Below is a small trained network, with its code and all its weights. Each question gives an input and a class and asks what happens when units are switched off, that is, made to give their printed mean instead of their output.

import numpy as np


def w(rows, s, z=0):
    codes = np.array(rows[::2]) - 128.0
    scale = np.full(codes.shape[1], s)
    scale[-1] = z or s
    return codes * scale


def f(y):
    return np.maximum(y, 0)


def log_softmax(a):
    a = a - a.max(-1, keepdims=True)
    return a - np.log(np.exp(a).sum(-1, keepdims=True))


def net(x, mask):
    res = np.array(x, float).reshape(1, 6) / 4 @ E
    y = f(res @ A[0][:, :-1].T + A[0][:, -1])
    res = res + np.where(mask, y, B[0][:, -1]) @ B[0][:, :-1]
    return log_softmax(res[-1] @ U[:, :-1].T + U[:, -1])


A, B = {}, {}
E = w([
[128,127,128,127],'x0',
[203,133,47,62],'x1',
[33,128,80,76],'x2',
[86,3,58,209],'x3',
[127,125,130,128],'x4',
[148,29,191,52],'x5',
],0.0066)
A[0] = w([
[108,200,71,153,63],'n0',
[132,121,212,183,81],'n1',
[157,105,56,107,67],'n2',
[9,128,138,68,25],'n3',
[129,195,120,109,135],'n4',
[142,31,228,17,29],'n5',
[114,86,95,120,156],'n6',
[155,184,147,186,71],'n7',
[189,118,146,202,111],'n8',
[108,88,88,122,44],'n9',
[62,196,248,101,106],'n10',
[191,188,131,46,100],'n11',
[246,116,121,153,90],'n12',
[97,96,149,83,75],'n13',
[88,121,82,82,254],'n14',
[176,75,59,153,124],'n15',
[82,201,149,169,44],'n16',
[240,161,34,62,3],'n17',
[34,187,195,212,63],'n18',
[7,173,63,88,16],'n19',
[217,146,142,175,76],'n20',
[62,116,70,15,69],'n21',
[131,97,119,102,45],'n22',
[144,175,65,152,37],'n23',
[121,136,121,137,75],'n24',
[108,143,102,108,106],'n25',
[175,145,31,123,53],'n26',
[125,166,60,143,120],'n27',
[70,128,158,131,38],'n28',
[109,150,108,147,121],'n29',
[149,173,123,205,74],'n30',
[85,87,123,201,76],'n31',
],0.011,0.0028)
B[0] = w([
[179,107,62,90,185],'n0',
[125,198,231,95,187],'n1',
[63,155,176,108,177],'n2',
[181,183,181,156,187],'n3',
[91,111,96,175,183],'n4',
[175,182,26,43,254],'n5',
[79,124,111,141,178],'n6',
[151,112,92,119,175],'n7',
[153,181,147,164,187],'n8',
[82,175,109,129,161],'n9',
[38,132,119,183,237],'n10',
[84,86,75,231,234],'n11',
[178,167,166,160,208],'n12',
[126,143,96,85,160],'n13',
[178,81,165,161,204],'n14',
[88,165,114,193,202],'n15',
[137,153,102,115,178],'n16',
[20,208,253,54,231],'n17',
[105,163,189,27,221],'n18',
[189,175,154,161,203],'n19',
[184,129,147,168,190],'n20',
[180,166,177,168,202],'n21',
[126,174,120,93,143],'n22',
[146,153,97,55,169],'n23',
[137,128,115,125,132],'n24',
[138,143,137,142,150],'n25',
[105,145,170,49,188],'n26',
[144,123,84,114,181],'n27',
[119,183,181,109,155],'n28',
[149,109,93,128,156],'n29',
[166,96,84,93,177],'n30',
[52,164,106,158,194],'n31',
],0.017,0.0071)
U = w([
[78,106,160,95,131],'0',
[202,149,128,221,80],'1',
[139,132,2,100,88],'2',
[37,128,42,225,78],'3',
[113,124,91,176,217],'4',
[125,114,100,168,245],'5',
[129,36,118,154,105],'6',
[155,28,58,187,71],'7',
],0.0093,0.011)

Each question gives the input, the list of numbers given to net, and the class t.
The units are the neurons (one row each of A and B). Each row of codes is followed by its name. A weight is (code - 128) times the scale printed after its matrix; where a second scale follows, it is the last column's (A, B and U).
mask holds one flag per neuron, in row order. A switched-off neuron (its flag False) gives its mean, the last column of its row in B, instead of its output. The means were averaged over made-up inputs and are rounded, as every weight is.
A unit's drop is (log p(t) with every unit on - log p(t) with that unit switched off) / (log p(t) with every unit on - log p(t) with every unit switched off).
The circuit of an input: a set's keep is (log p(t) with only the set's units on - log p(t) with every unit switched off) / (log p(t) with every unit on - log p(t) with every unit switched off). Starting from the 12 units with the biggest drops (on a tie, the unit counted first), units are removed one at a time, each time the one whose removal leaves the highest keep (on an exact tie, the one counted first), for as long as the keep stays at least 0.8.
units of the circuit, in order: the units of the circuit, biggest drop first
unit that matters most: the unit with the biggest drop
top k neurons: the k neurons with the biggest drops, biggest first
drop of u: that unit's drop, to one decimal
input [-5,-6,8,7,0,6], class 1: top 3 neurons	(n3; n21; n19)
input [5,-7,0,-3,-3,-2], class 0: unit that matters most	n18
input [3,7,0,5,-4,-6], class 0: units of the circuit, in order	(n17; n26)
input [-7,0,-5,-8,-2,5], class 3: units of the circuit, in order	(n11; n10)
input [4,-4,-7,1,6,4], class 1: units of the circuit, in order	(n17; n8)
input [2,-3,6,0,-1,1], class 1: units of the circuit, in order	(n3; n19)
input [-2,2,-1,5,-1,5], class 2: top 4 neurons	(n5; n10; n11; n17)
input [4,4,-1,-2,-2,-6], class 2: units of the circuit, in order	(n0; n23)
input [-2,8,6,8,2,0], class 0: top 4 neurons	(n26; n11; n2; n17)
input [-4,-1,-4,6,1,4], class 3: units of the circuit, in order	(n31; n15)
input [-5,4,7,-8,0,0], class 3: top 4 neurons	(n11; n10; n4; n12)
input [3,-7,2,7,4,0], class 0: top 2 neurons	(n18; n11)
input [0,2,4,3,-2,-6], class 2: units of the circuit, in order	(n0; n23)
input [-3,-7,5,-1,-5,-1], class 0: top 2 neurons	(n18; n11)
input [0,5,-8,4,6,3], class 1: unit that matters most	n12
input [2,3,3,5,-5,2], class 3: top 4 neurons	(n15; n18; n6; n9)
input [4,5,5,7,-2,-7], class 2: top 2 neurons	(n0; n23)
input [1,-8,-4,-7,6,-8], class 0: top 3 neurons	(n18; n1; n5)
input [-6,7,-3,2,-6,7], class 0: top 3 neurons	(n17; n2; n0)
input [4,3,1,-4,-6,-6], class 2: top neuron	(n0)
input [-3,-6,-5,-4,-3,7], class 2: top 2 neurons	(n5; n17)
input [-1,5,-1,-7,6,5], class 3: top 2 neurons	(n11; n18)
input [6,-2,8,6,8,4], class 1: top 3 neurons	(n3; n21; n19)
input [4,-7,-5,7,8,-8], class 2: drop of n16	0.1
input [7,-7,8,6,-6,1], class 1: drop of n21	0.1
input [-1,4,2,5,0,-5], class 2: drop of n10	0.8
input [6,-8,2,1,-1,2], class 0: units of the circuit, in order	(n18)
